Here are made-up objects, facts about them, and rows of numbers that follow some of those facts. Name the object behind each unnamed row.

Known rows:
[  4  -3  -5  -3  -4   0  -2   2   0  -5   0  -3  -3  -1   1 -14  -1   1
  -9   0   4  -2   1   2  -1   0  -1  -1] -> stusker
[ 4  4  3 -4  0 -1  0  1 -3  5  1 -2  5  1  0 -4 -1  1  1  0  0 -2 -1 -2
  1  0  1  1] -> sugrumo
[ 1 -2  1 -5  0  1  1  1  1  0  0 -1  6  6  0  3  4 -2  1 -7  4 -2  1 -2
 -2  0 -1 -1] -> sepos
[ 6  2  0  0  0 -2  2  0 -1  0 -1  0  2  0  0 -9 -1 -1  0  3  1 -1  2 -2
  0  0  0 -1] -> vudos
[ 1  1  2 -1  0 -1  0  0 -1  2  0  0  1  0  0 -3 -1  1  1  1  0 -1  0 -1
  0  0  0  0] -> grafle
[ 4  3  2 -4  0 -1  1  1 -3  5  1 -2  5  1  0 -3 -2  1  1  0  0 -2 -1 -2
  1  0  0  0] -> pubrek
[-12  -2   2  -8   1  -1  -1  -1   3  -2   1  -6   1   5   1   5   4   0
  -1  -4   2   2  -2   0  -1   0   0  -1] -> dadrak
[-1  1  2 -3  1 -3  0  0 -1  0 -1 -3  0 -1  0 -4 -2  0 -1  3  0  0  0 -1
  1  0  0 -1] -> brigri
[ 0 -1  1 -2  0  0  0  0 -1  2  1  0  2  0  0 -3  0  1  2  2  1 -1 -1  0
  0  0  1  0] -> zanan
[ 7  2  1 -1  0  1  1  1 -2  5  0  1  5  2 -1 -2 -1  1  2 -1  1 -3  1 -2
  0  0  0  1] -> muvir
[-31  -3 -13  54 -17   5  -5  -1 -23  -5   6  14   8  -8   0  41   0 -42
 -24 -15 -23   7  -9  -7  -6   1  -1  -2] -> plubrin
[-10   1  11  -4   7   3   1  -7  -3   1  -4   6   0 -10  -3  -4   5 -14
  -3  -1  -1  -4  -2  -3  -4   1   1  -1] -> zumoru
[ 10  -8   7  23   7   0   4  -5  -1 -19  -3   5  -6  -1   7 -10   4  -2
   3   3  -9   1  -3   5   1  -4   0   0] -> fuple
[ -1  17 -16  15  -4  11  -1   1   2   1  -1   6 -22  -3  -1 -26  -1  12
 -25 -16   1   5   2   2  -5  -1  -4   4] -> stusanuk
[  2  -1  -5  11   7   7   2  -5   8   7   4  -2   6   0   3   4 -10  -1
   8  -6  -1   8   2  -4   2   1  -3   3] -> testakir
[ 15  -9   4  23   6   2   3  -3   1 -15  -1   2  -1   1   8  -2  -2   1
   6  -1  -8   2  -1   5   3  -4  -2   1] -> skife
[ 13   1  10   3  -2   1  -4   3  -3   8  -1   6   2  -9  -2  14 -11   3
   2  -1  -5  -6   0   3   5  -1  -3   2] -> stegram
[ 1  2  1 -2  1 -1  0  1 -1  3  0 -1  2  0  0 -3 -1  1  0  1  0 -1  0 -1
  1  0  0  0] -> tulos
[-9  2  2 -1 -8 -7  0  1  5  0  0  2 -8 -4  0 16 -3  4  9  5  1  0  2  6
  1  0  2 -1] -> dizilus

How the objects are related:
gusta	ε	skekletir; letro	ε	plodrak; skekletir	ε	dabubu; doske	ε	grases
tibadu	ε	letro; testakir	ε	potri; tefle	ε	staskol; draflu	ε	sugrumo
babroner	ε	kugrodral; lipa	ε	zefas; taplen	ε	stusker; dabubu	ε	tisto
pubrek	ε	vutrim; tulos	ε	misken; pidran	ε	brigri; stodo	ε	dizilus
sitraplal	ε	gusta; skife	ε	gitra; gitra	ε	skuple; vurigra	ε	sopak
siku	ε	rigrun; geflun	ε	sitraplal; restu	ε	skife; tefos	ε	zofil
kenuk	ε	trusta; flurok	ε	fumaser; zofil	ε	tosuk; kitri	ε	mopel
nivu	ε	gredek; subro	ε	duplefa; plugaflek	ε	tosok; pledar	ε	lanal
pana	ε	griribru; zumoru	ε	stetomim; sugrumo	ε	pliklun; brikagen	ε	tikubran
bosusil	ε	draflu; stime	ε	siku; piple	ε	tulos; stusanuk	ε	tropi
potri	ε	ladonol; vaskik	ε	skugim; puse	ε	deskun; treklik	ε	bribu
vabraskis	ε	restu; plilik	ε	skulal; plodrak	ε	vaskik; bibru	ε	pledar
tavu	ε	foner; stubuk	ε	gagerek; tropi	ε	flurok; segrer	ε	beklos
stagu	ε	vurigra; skisko	ε	tavu; tosuk	ε	memu; staskol	ε	testakir
gragik	ε	treklik; dogrim	ε	plugaflek; sopak	ε	griflil; drira	ε	fliklofla
skugim	ε	kenuk; stetomim	ε	lepus; fono	ε	tugru; plodi	ε	vabraskis
brokegras	ε	gafler; rigrun	ε	nivu; griflil	ε	plilik; mopel	ε	taplen
fuple	ε	lepu; tisto	ε	tefle; deskun	ε	drubokin; tevam	ε	grafle
lepus	ε	kader; lanal	ε	babre; ladonol	ε	plodi; muvir	ε	gunum
zefas	ε	plubrin; bolu	ε	pubrek; grefli	ε	subro; fumaser	ε	kitri
dizilus	ε	stubuk; lepu	ε	brikagen; treklu	ε	kogum; lidul	ε	drefin
beklos	ε	stusanuk; flatan	ε	grefli; skuple	ε	fuple; griribru	ε	pluken
fliklofla	ε	saklibres; gafler	ε	flatan; trusta	ε	segrer; duplefa	ε	stime
tikubran	ε	puse; babre	ε	driskedro; gagerek	ε	brokegras; gunum	ε	treklu
drubokin	ε	lipa; tosok	ε	babroner; tugru	ε	bolu; bribu	ε	pana
pliklun	ε	flapli; plubrin	ε	zumoru; grases	ε	taposkim; giska	ε	stodo
foner	ε	tefos; skulal	ε	lusur; drefin	Φ	bapi; skekletir	Φ	skisko
pluken	Φ	bapi; doske	Φ	flapli; draflu	Φ	drefin; draflu	Φ	skisko
sepos	Φ	bapi; sepos	Φ	taplen; taplen	Φ	gredek; pidran	Φ	bapi
pidran	Φ	kikluk; fezaten	Φ	bapi; fezaten	Φ	stegram; fezaten	Φ	lukler
fezaten	Φ	bribu; stodo	Φ	nukli; skife	Φ	taplen; geflun	Φ	zanan
geflun	Φ	flapli; geflun	Φ	mopel; loklas	Φ	tefle; loklas	Φ	fliklofla
kitri	Φ	bapi; kitri	Φ	skisko; lusur	Φ	lukler; dadrak	Φ	zanan
dadrak	Φ	brigri; dadrak	Φ	tefle; plugaflek	Φ	stegram; stime	Φ	plubrin
stusanuk	Φ	tropi; vaskik	Φ	taplen; vaskik	Φ	latron; kugrodral	Φ	ladonol
kugrodral	Φ	gunum; nukli	Φ	bapi; nukli	Φ	latron; nukli	Φ	tropi
plilik	Φ	skisko; plodrak	Φ	flatan; plodrak	Φ	zefas; plodrak	Φ	skisko
latron	Φ	bapi; latron	Φ	gredek; stubuk	Φ	lukler; stubuk	Φ	tefle
tropi	Φ	latron; skisko	Φ	bapi; skisko	Φ	mopel; gragik	Φ	kitri
gragik	Φ	latron; brigri	Φ	gredek; brigri	Φ	mukon; gredek	Φ	bapi
griflil	Φ	nukli; griflil	Φ	mopel; mukon	Φ	zefas; mukon	Φ	drefin
taposkim	Φ	dabubu; mopel	Φ	bapi; tevam	Φ	muvir; vudos	Φ	latron
lanal	Φ	lusur; ladonol	Φ	gredek; muvir	Φ	griribru; muvir	Φ	taplen
muvir	Φ	tropi; sibrol	Φ	flatan; zefas	Φ	driskedro; lidul	Φ	stusanuk
flatan	Φ	tefle; skuple	Φ	vudos; skuple	Φ	zefas; skuple	Φ	drefin
griribru	Φ	bapi; fliklofla	Φ	gredek; groflito	Φ	gunum; groflito	Φ	nukli
groflito	Φ	tropi; gunum	Φ	stegram; gunum	Φ	kikluk; gunum	Φ	tropi
drubokin	Φ	bapi; misken	Φ	fezaten; misken	Φ	draflu; misken	Φ	lusur
misken	Φ	skife; zanan	Φ	muvir; zanan	Φ	lusur; zanan	Φ	mopel
bribu	Φ	taplen; bribu	Φ	groflito; bribu	Φ	drefin; grases	Φ	pidran
grases	Φ	zefas; grases	Φ	nukli; vutrim	Φ	zanan; vutrim	Φ	vaskik
pobik	Φ	griribru

Rows to name:
No name comes twice in this set of rows, the named rows included.
[ 12  -8   4  24   7   1   4  -4   0 -17  -2   3  -5   1   8  -9   1   1
   5   1  -8   3  -2   4   2  -4  -1   1]	gitra
[ -7  -5   9 -15  -1   3  -5   3   0   6   2  -6  10   6   0  28   2   1
   2 -14   0  -5  -4   2   1  -1  -2   1]	lanal
[  8  -4  -5  -3  -5   1  -2   2   0  -5   0  -2  -1  -1   1 -14  -2   1
  -9  -1   5  -4   2   1  -1   0  -2  -1]	taplen
[  0   1  -6   8   7   7   2  -4   9  11   5  -3   7   0   2   7 -11  -2
   8  -7   1   8   3  -5   2   2  -3   4]	staskol
[ 6  3  2  2  0  1  1  1 -1  4 -1  3  1 -1 -1  0 -3  2  0 -2 -1 -2  1 -1
  1  0 -1  1]	groflito
[ 11  -7   0  24   7   2   4  -4   3 -12   0   1  -2   2   8  -4  -1   2
   6   0  -7   5  -1   3   3  -3  -1   2]	restu
[  7  -6 -10  -4  -6   0  -1   1   0  -7   1  -3  -3   1   1 -24   0   1
 -11   3   7  -2   1   2  -2   1   0  -1]	mopel
[  2  -3 -10   6   2   1   2  -2  -7  11   8   8  -2   1  -2 -43   3   9
   9  27   2   1  -6   5   0   1  11   3]	flapli
[ -4   3  -6   2   7   8   1  -5   9  16   5  -3   9  -2   0   9 -12  -4
   7  -8   2   7   3  -7   1   3  -3   4]	tisto
[-38   4   5  -7  -8 -18  -2  -2  11  -9  -2  -9 -22  -8   3  26  -3   4
   5  13  -2   8  -2   9   1   1   2  -4]	flatan
[ 13   9  -1   2   1 -10   4  -1  -6  -2  -2  -4  -1  -7   1 -32  -9  -1
  -1  21  -1   1   2  -4   2   1   2  -2]	driskedro

The same objects again, as new rows of numbers:
Some rows with their names:
[  7 -18   9 -25   9  22 -12  24  10 -30 -32   3  -5   9 -14  19   6  -2
   2 -21  -4  -8 -33 -33 -34 -30   3   2  -1] -> lanal
[ 16   4   8 -32  17  16 -13  18   7 -25 -15 -12   6  20 -18   5 -13  -9
   0 -20   9  -2 -24 -28 -35 -26  -6 -17  -7] -> pidran
[ 20  25  18 -20  -1  27 -10  14  10  -8 -34 -38   8  29 -18 -26  -5   4
  -2  -7   1  13 -13 -39 -24 -21  -4   3 -27] -> lepu
[ 29  -7  10 -28  15  45 -29  13   2 -18 -23  -7  25  24  -3  -8  -4  -7
  -2 -24   6 -18 -16 -17 -32   1  -9 -28   7] -> stodo
[ 12  -6   6 -33  16  17 -18  18   9 -28 -17 -13  -3  16 -17  17  -8 -14
   1 -25   6  -1 -35 -33 -40 -33  -1 -11  -2] -> babre
[ 28  -9  12 -23   1  47 -34  20   8 -21 -26  12  29   7   4 -11   3 -12
  -8 -12   9 -12 -22 -27 -25   6  -6 -15  10] -> stubuk
[ 44  -8   9 -46  27   1  11  11  -5 -16 -20 -10  21  -1 -19  21   3  16
   6  -8  26  29 -11  -6 -33 -16 -15 -17  -4] -> sopak
[ 19   1  20 -26   7  24 -24  11   4 -11 -22 -41  -2  16 -25  -7  -3 -10
   2 -11   2   3 -22 -40 -20 -42   1   5 -15] -> lepus
[ 19  -5  34 -35  -2  -3 -18  41   7 -27  13   4  20  31 -25   3 -12   6
   3 -20   7  -9 -11 -48 -40 -36 -20 -30 -20] -> skugim
[ 19  -1  21 -18   2  29 -18   9  -3   3 -34 -55   0  28 -26 -20   0   1
   4 -11  -7   2 -15 -35 -18 -30  -3   5 -22] -> drubokin
[ 16  33   8 -23   0  28   0  21  22 -22 -38 -14   8  37  -7 -18  -9  10
  -2 -20   2  19 -23 -34 -42   1  -7  -9 -25] -> vabraskis
[ 10  30   2 -30  -4  22  -4  31  34 -36 -29  10   1  24   0  -5 -15  -2
  -4 -25  10  30 -46 -44 -51   8  -5  -9 -16] -> tefle
[ 29   3  12 -30  14  46 -33  15   8 -25 -19   0  27  15  -2 -10  -7 -11
  -5 -16  15 -12 -20 -23 -27  -4  -6 -24   7] -> dizilus
[ 43  -7   9 -44  26   2   9  12  -4 -17 -20 -10  20   1 -18  20   2  14
   5 -10  24  27 -12  -7 -34 -17 -14 -17  -5] -> stagu
[ 20   9  23 -23   3  26 -23   9   4  -5 -27 -50  -1  19 -27 -18  -2  -6
   2  -7   0   7 -16 -43 -16 -41   1  10 -21] -> lipa
[ -7  12  11 -28   6   3   7   9   2 -19  12   2  10  13 -20 -21  -2 -32
  -8 -28  24 -27 -22  14 -31 -14  10   5 -30] -> tefos
[ -5  -4  41 -31 -11   7 -33 -19  50 -43 -82 -59  30  21 -28   5 -18 -37
  48  -2   9  14 -15 -20  -7 -50 -19   5 -34] -> plubrin
[ 16   0   8 -31  13  16 -14  19   8 -24 -17 -10   6  18 -16   8  -8 -10
  -2 -19   8  -2 -26 -29 -38 -29  -4 -12  -6] -> saklibres
[ 16 -11   7 -25  -2  12 -12  24   8 -16 -21   0  11  13 -11   3   1 -13
  -7 -14   2   3 -28 -32 -38 -16  -7  -3  -6] -> loklas

Rows to name:
No name comes twice in this set of rows, the named rows included.
[ 16  -9   8 -27   3  15 -12  22   6 -17 -21  -6  10  18 -12   5  -1  -9
  -5 -17   3  -1 -27 -29 -39 -20  -7  -9  -8]	dadrak
[ 24  -2  37 -37   0  -5 -20  39   8 -29  17   5  20  34 -28   1 -13   5
   7 -25   3 -11  -3 -50 -42 -39 -21 -32 -18]	tropi
[ 14 -11   7 -27  17  21  -8  17  -2 -15 -24 -20   7  32 -17   6  -7   2
   3 -26   0 -13 -22 -17 -39 -19  -9 -23  -8]	pobik
[ 30   3  12 -30  14  49 -36  14   8 -26 -20   0  28  14   0 -12  -6 -10
  -5 -16  15 -14 -20 -23 -26  -3  -7 -26   8]	siku
[ 13  34   6 -24   4  29   3  24  25 -31 -38  -3   3  36  -6 -14 -12  12
   2 -27   0  18 -26 -35 -43   6  -6 -12 -21]	ladonol
[ 16   2   7 -32  11  15 -14  20   6 -20 -13 -13   9  19 -16   3 -13 -12
  -3 -16  11   1 -28 -29 -37 -23  -7 -17  -8]	mukon
[ 15   0  17 -46   6  33 -15  16  19 -28 -19 -23  21  32   6  32  29  13
 -25 -18  22 -12 -39 -18 -58 -67  -2  -5 -21]	doske
[ 19 -18  26 -31  -9  -4 -18  40   3 -13   7  -1  21  31 -20   2  -9  -2
  -2 -19   3  -5 -19 -44 -44 -23 -22 -26 -19]	plodrak
[ 13  30   4 -27   3  28   1  25  26 -29 -36  -5   4  38  -3 -10 -11  10
  -1 -29   2  20 -32 -34 -49   7  -7 -14 -20]	potri
[  9   8   6 -35   4  32  -5  25  24 -31 -31  -4   4  37   4  16   5  12
  -6 -36   5   6 -44 -27 -59 -13  -5 -14 -15]	geflun
[ 19  -7  31 -35   1  -1 -18  39   4 -23  11  -2  19  33 -25   2 -16   5
   3 -20   7 -10 -14 -44 -39 -33 -20 -33 -20]	kitri
[ 15  -8   8 -27  12  18 -10  19   3 -18 -22 -12   8  24 -15   5  -4  -3
   0 -23   1  -7 -22 -24 -38 -20  -7 -15  -8]	sepos

The same objects again, as new rows of numbers:
Some objects and their rows:
[ 32   7  -4 -15 -23  -1   7 -20  34 -17 -22  -6  -1] -> flapli
[  8   4  -7   6 -16  20  -4  25  38   0 -22 -28 -20] -> doske
[  3 -40  -2  35  22   2 -13 -53  41 -21 -36 -40   1] -> tevam
[ 14   2  -4  23   6  25  14 -33  35  11 -50 -25 -47] -> skisko
[ 30   0  -4  -4   0   7   4 -16  34   5  -6 -16 -18] -> loklas
[ 13  12   1   6  -4  -2   7  24  65 -36   3 -66   6] -> fliklofla
[ 36  32   9 -37   3  -1  30 -28  64  -9 -22  -8 -18] -> gredek
[ 27  19  -7 -13  17  -3  10 -10  43  17 -18 -26  -4] -> ladonol
[ 27   4  -5  -6  -5  13   3 -11  24   4 -32 -10  -8] -> potri
[ 18  13  -7  -6  18  18  36 -14  59   0 -23 -11 -10] -> latron
[ 32   5  -4 -10 -10  10   5 -15  27   1 -30  -7  -6] -> deskun
[ 21 -10  -3  10   5  26  -3  -2  26   5 -36 -28 -11] -> stagu
[ 26   5  -7  -6  -4   6   4 -17  25  12   4  -8 -27] -> flatan
[ 24  -6   4   8  -4   2   6  -5  44   6 -23  11  -5] -> stusanuk
[ 90  10 -19  -2  12  34  -9  -8  52 -25  -7   4 -22] -> vutrim
[ 51  -2   0  -5 -17   3  12 -40  37  -2 -33 -10   4] -> memu
[ -6 -19  16 -28  22   3  21 -15  29  10 -35   2 -44] -> pidran
[ 27 -37   0 -13   8  20  16   5  24  17 -34 -23 -26] -> dogrim
[ 26   3  -5  -6  -4  14   2 -10  24   5 -33 -10  -9] -> staskol

Name these rows:
No name comes twice in this set of rows, the named rows included.
[ 47 -39  22  19  22   3   2 -31  47   3 -28  -3  -7]	gunum
[ 22  10 -16  12 -11 -13   8  -9  27 -11 -37 -15 -33]	draflu
[ 14   0 -19 -15  35 -22 -18 -13  31 -38 -29  12 -23]	bribu
[ 30 -28   8  18   1  -9   7 -66  38 -41 -30 -34  17]	grafle
[ 55 -27   8 -22 -10  -8  26 -10  49   4 -17  -7 -18]	kugrodral
[ 46  -5  -5  -6 -26   8  -6 -30  56  -8  -6 -13 -14]	lusur
[ 31 -48 -12  16  31  15 -11 -27  56   7 -45 -14 -14]	muvir
[ 26  -1 -29 -12  -1   1 -10 -10  53   4 -45  -7 -11]	skife
[ 28  -8  -5 -45  13 -33  31 -23  35   6  -9  -6 -17]	brigri
[ 16  -6 -35   1   3  12  13  -6  52   4 -35  -2  -6]	vaskik

